Below are the code and all the weights of a small trained network. Each question names an input and a class and asks about switching units off, where a switched-off unit gives its printed mean instead of its output.

import numpy as np


def w(rows, s, z=0):
    codes = np.array(rows[::2]) - 128.0
    scale = np.full(codes.shape[1], s)
    scale[-1] = z or s
    return codes * scale


def f(y):
    return np.maximum(y, 0)


def log_softmax(a):
    a = a - a.max(-1, keepdims=True)
    return a - np.log(np.exp(a).sum(-1, keepdims=True))


def net(x, mask):
    res = np.array(x, float).reshape(1, 4) / 4 @ E
    y = f(res @ A[0][:, :-1].T + A[0][:, -1])
    res = res + np.where(mask, y, B[0][:, -1]) @ B[0][:, :-1]
    return log_softmax(res[-1] @ U[:, :-1].T + U[:, -1])


A, B = {}, {}
E = w([
[172,254,73,140],'x0',
[18,209,255,115],'x1',
[69,88,42,41],'x2',
[108,122,132,168],'x3',
],0.0094)
A[0] = w([
[85,126,159,116,163],'neuron 0',
[178,160,171,95,182],'neuron 1',
[153,37,228,120,153],'neuron 2',
[174,97,162,153,2],'neuron 3',
[155,31,93,163,135],'neuron 4',
[69,204,22,123,108],'neuron 5',
[251,87,86,204,155],'neuron 6',
[150,243,155,158,67],'neuron 7',
[168,76,104,130,76],'neuron 8',
[78,30,85,104,170],'neuron 9',
],0.016,0.0057)
B[0] = w([
[101,110,111,134,181],'neuron 0',
[104,111,137,167,175],'neuron 1',
[35,84,152,108,213],'neuron 2',
[161,80,174,102,148],'neuron 3',
[226,186,98,127,218],'neuron 4',
[71,48,203,127,185],'neuron 5',
[21,61,194,109,252],'neuron 6',
[140,231,26,140,220],'neuron 7',
[134,197,65,139,181],'neuron 8',
[249,116,157,137,220],'neuron 9',
],0.016,0.017)
U = w([
[166,106,211,100,235],'0',
[101,150,179,145,170],'1',
[254,211,106,151,1],'2',
],0.008,0.004)

Each question gives the input, the list of numbers given to net, and the class t.
The units are the neurons (one row each of A and B). Each row of codes is followed by its name. A weight is (code - 128) times the scale printed after its matrix; where a second scale follows, it is the last column's (A, B and U).
mask holds one flag per neuron, in row order. A switched-off neuron (its flag False) gives its mean, the last column of its row in B, instead of its output. The means were averaged over made-up inputs and are rounded, as every weight is.
A unit's drop is (log p(t) with every unit on - log p(t) with that unit switched off) / (log p(t) with every unit on - log p(t) with every unit switched off).
The circuit of an input: a set's keep is (log p(t) with only the set's units on - log p(t) with every unit switched off) / (log p(t) with every unit on - log p(t) with every unit switched off). Starting from all 10 units, units are removed one at a time, each time the one whose removal leaves the highest keep (on an exact tie, the one counted first), for as long as the keep stays at least 0.8.
units of the circuit, in order: the units of the circuit, biggest drop first
top k neurons: the k neurons with the biggest drops, biggest first
drop when u is switched off: that unit's drop, to one decimal
input [4,6,-5,-5], class 2: units of the circuit, in order -> (neuron 7)
input [0,-4,1,6], class 2: top 4 neurons -> (neuron 2; neuron 4; neuron 5; neuron 8)
input [3,-5,6,8], class 0: units of the circuit, in order -> (neuron 7; neuron 9)
input [8,-8,2,-5], class 0: top 2 neurons -> (neuron 7; neuron 5)
input [4,-3,-6,1], class 1: top 3 neurons -> (neuron 6; neuron 9; neuron 7)
input [3,-7,-3,1], class 1: top 2 neurons -> (neuron 6; neuron 9)
input [4,-2,-7,-3], class 1: units of the circuit, in order -> (neuron 6; neuron 7)
input [-5,0,3,2], class 2: top 2 neurons -> (neuron 6; neuron 5)
input [2,8,-4,-2], class 2: top 2 neurons -> (neuron 7; neuron 6)
input [6,-7,3,-8], class 0: top 2 neurons -> (neuron 7; neuron 5)
input [3,1,-3,-3], class 2: top 3 neurons -> (neuron 6; neuron 2; neuron 7)
input [2,6,-1,6], class 2: top 4 neurons -> (neuron 6; neuron 7; neuron 2; neuron 5)
input [6,-2,7,0], class 0: top 2 neurons -> (neuron 5; neuron 7)
input [5,-5,-2,-2], class 1: units of the circuit, in order -> (neuron 9)
input [1,-6,-8,-1], class 1: top 3 neurons -> (neuron 6; neuron 9; neuron 8)
input [1,3,0,-3], class 2: drop when neuron 5 is switched off -> 0.5
input [6,0,7,-1], class 0: drop when neuron 8 is switched off -> 0.1
input [2,-1,-8,-8], class 1: drop when neuron 9 is switched off -> 0.2
